Below is a small trained network, with its code and all its weights. Each question gives an input and a target symbol and asks what happens when units are switched off, that is, made to give their printed mean instead of their output.

import numpy as np


def w(rows, s, z=0):
    codes = np.array(rows[::2]) - 128.0
    scale = np.full(codes.shape[1], s)
    scale[-1] = z or s
    return codes * scale


def norm(h):
    return h / np.sqrt((h * h).mean(-1, keepdims=True) + 1e-5)


def f(y):
    return np.maximum(y, 0)


def softmax(a):
    e = np.exp(a - a.max(-1, keepdims=True))
    return e / e.sum(-1, keepdims=True)


def log_softmax(a):
    a = a - a.max(-1, keepdims=True)
    return a - np.log(np.exp(a).sum(-1, keepdims=True))


def net(x, mask):
    ids = ['ΘΞΨαβγεζλμπτφω'.index(c) for c in x.split()]
    T = len(ids)
    res = E[ids] + P[:T]
    q, k, v = (norm(res) @ M[0].T for M in (Q, K, V))
    z = softmax(np.where(np.tri(T) > 0, q @ k.T / 4**0.5, -1e9)) @ v
    res = res + np.where(mask[0], z, O[0][:, -1]) @ O[0][:, :-1]
    y = f(norm(res) @ A[0][:, :-1].T + A[0][:, -1])
    res = res + np.where(mask[1:17], y, B[0][:, -1]) @ B[0][:, :-1]
    return log_softmax(norm(res)[-1] @ U[:, :-1].T + U[:, -1])


Q, K, V, O, A, B = {}, {}, {}, {}, {}, {}
E = w([
[128,104,149,112],'Θ',
[165,93,155,134],'Ξ',
[149,74,151,115],'Ψ',
[147,123,156,105],'α',
[177,48,87,39],'β',
[131,62,152,128],'γ',
[172,90,158,139],'ε',
[99,94,127,87],'ζ',
[145,48,141,117],'λ',
[127,71,151,128],'μ',
[166,63,134,121],'π',
[236,77,93,44],'τ',
[200,164,216,145],'φ',
[110,8,106,94],'ω',
],0.016)
P = w([
[60,228,88,239],'0',
[99,32,225,156],'1',
[79,72,241,149],'2',
[92,81,254,143],'3',
[98,78,239,133],'4',
[102,77,210,125],'5',
[114,77,192,122],'6',
[123,70,188,125],'7',
[143,72,167,137],'8',
[148,62,157,133],'9',
[133,62,166,142],'10',
],0.0062)
Q[0] = w([
[109,237,147,125],'H0',
[122,159,137,176],'H0',
[10,143,1,118],'H0',
[154,39,151,77],'H0',
],0.0071)
K[0] = w([
[50,7,199,42],'H0',
[128,1,133,88],'H0',
[78,115,207,143],'H0',
[138,132,28,151],'H0',
],0.0096)
V[0] = w([
[95,175,205,90],'H0',
[118,153,191,189],'H0',
[114,36,214,149],'H0',
[248,154,132,151],'H0',
],0.012)
O[0] = w([
[161,60,185,152,2],'H0',
[182,215,124,150,99],'H0',
[120,93,44,240,240],'H0',
[115,249,180,143,192],'H0',
],0.011,0.0035)
A[0] = w([
[225,124,53,70,211],'N0',
[154,130,74,127,164],'N1',
[183,191,242,76,172],'N2',
[163,69,142,179,151],'N3',
[94,125,165,144,180],'N4',
[150,229,69,160,142],'N5',
[137,119,218,60,88],'N6',
[136,216,134,228,156],'N7',
[83,215,68,88,210],'N8',
[123,208,61,135,6],'N9',
[117,221,48,190,170],'N10',
[64,153,138,130,120],'N11',
[111,87,216,126,239],'N12',
[214,117,69,6,117],'N13',
[125,216,189,14,24],'N14',
[146,158,195,186,164],'N15',
],0.011,0.0021)
B[0] = w([
[36,149,189,173,222],'N0',
[156,60,151,113,178],'N1',
[118,103,79,205,230],'N2',
[110,136,157,150,255],'N3',
[68,109,142,165,168],'N4',
[136,127,123,29,174],'N5',
[120,122,1,114,213],'N6',
[121,145,109,108,199],'N7',
[125,88,175,58,179],'N8',
[117,113,164,120,149],'N9',
[178,147,123,52,193],'N10',
[139,91,136,206,165],'N11',
[60,172,123,143,229],'N12',
[84,191,123,154,213],'N13',
[107,137,154,209,230],'N14',
[173,146,128,138,183],'N15',
],0.009,0.006)
U = w([
[123,100,254,150,214],'Θ',
[158,170,145,112,135],'Ξ',
[142,126,70,130,3],'Ψ',
[128,180,88,173,67],'α',
[29,107,88,75,126],'β',
[125,104,68,147,126],'γ',
[148,161,127,114,191],'ε',
[119,53,141,84,30],'ζ',
[118,104,56,141,231],'λ',
[133,103,86,139,139],'μ',
[136,99,128,76,173],'π',
[25,206,133,146,153],'τ',
[144,188,116,174,53],'φ',
[108,101,93,117,97],'ω',
],0.014,0.0027)

Each question gives the input, a string of symbols that net reads in full, and the target symbol t.
The units are the heads (4 rows each of Q, K, V and O) and the neurons (one row each of A and B). Each row of codes is followed by its name. A weight is (code - 128) times the scale printed after its matrix; where a second scale follows, it is the last column's (O, A, B and U).
mask holds one flag per unit, heads first, then neurons. A switched-off unit (its flag False) gives its mean, the last column of its rows in O or B, instead of its output. The means were averaged over made-up inputs and are rounded, as every weight is.
A unit's drop is (log p(t) with every unit on - log p(t) with that unit switched off) / (log p(t) with every unit on - log p(t) with every unit switched off).
The circuit of an input: a set's keep is (log p(t) with only the set's units on - log p(t) with every unit switched off) / (log p(t) with every unit on - log p(t) with every unit switched off). Starting from the 12 units with the biggest drops (on a tie, the unit counted first), units are removed one at a time, each time the one whose removal leaves the highest keep (on an exact tie, the one counted first), for as long as the keep stays at least 0.8.
units of the circuit, in order: the units of the circuit, biggest drop first
top k neurons: the k neurons with the biggest drops, biggest first
drop when u is switched off: that unit's drop, to one decimal
input Θ γ β β Θ Θ γ, target Θ: units of the circuit, in order -> [N6; N2]
input Θ β λ ζ Θ Θ π ω γ, target Θ: units of the circuit, in order -> [N6]
input τ μ Θ Θ γ λ τ π, target τ: top 2 neurons -> [N14; N12]
input Θ Ξ Ψ Θ φ Θ α μ ζ β β, target Θ: top 2 neurons -> [N0; N6]
input τ τ Θ Θ α β Θ γ Θ Ψ β, target τ: top 2 neurons -> [N14; N13]
input Θ Θ Θ Θ β Θ Θ Θ, target Θ: top 3 neurons -> [N6; N2; N3]
input Θ Ψ Θ ω π φ Ξ Θ Θ ζ, target Θ: units of the circuit, in order -> [H0; N6; N2]
input Θ Θ β β β, target Θ: units of the circuit, in order -> [H0; N0]
input Θ α τ Θ Θ, target Θ: units of the circuit, in order -> [H0; N6]
input Θ Θ β β λ α τ, target τ: top 2 neurons -> [N0; N13]
input Θ Θ Θ γ Θ λ, target Θ: units of the circuit, in order -> [H0; N6; N2]
input τ Θ ζ λ, target τ: units of the circuit, in order -> [H0; N6]
input Θ ζ Θ λ Θ Θ π, target Θ: units of the circuit, in order -> [N6; N2]
input α Ξ τ β β, target τ: units of the circuit, in order -> [N13]
input Θ β β λ φ α, target Θ: units of the circuit, in order -> [H0; N6]
input Θ α Θ Θ λ ε Θ λ Ψ, target Θ: drop when N0 is switched off -> 0.2
input Θ Θ λ ω, target Θ: drop when N4 is switched off -> 0.0
input β Θ Ξ, target β: drop when H0 is switched off -> 1.1
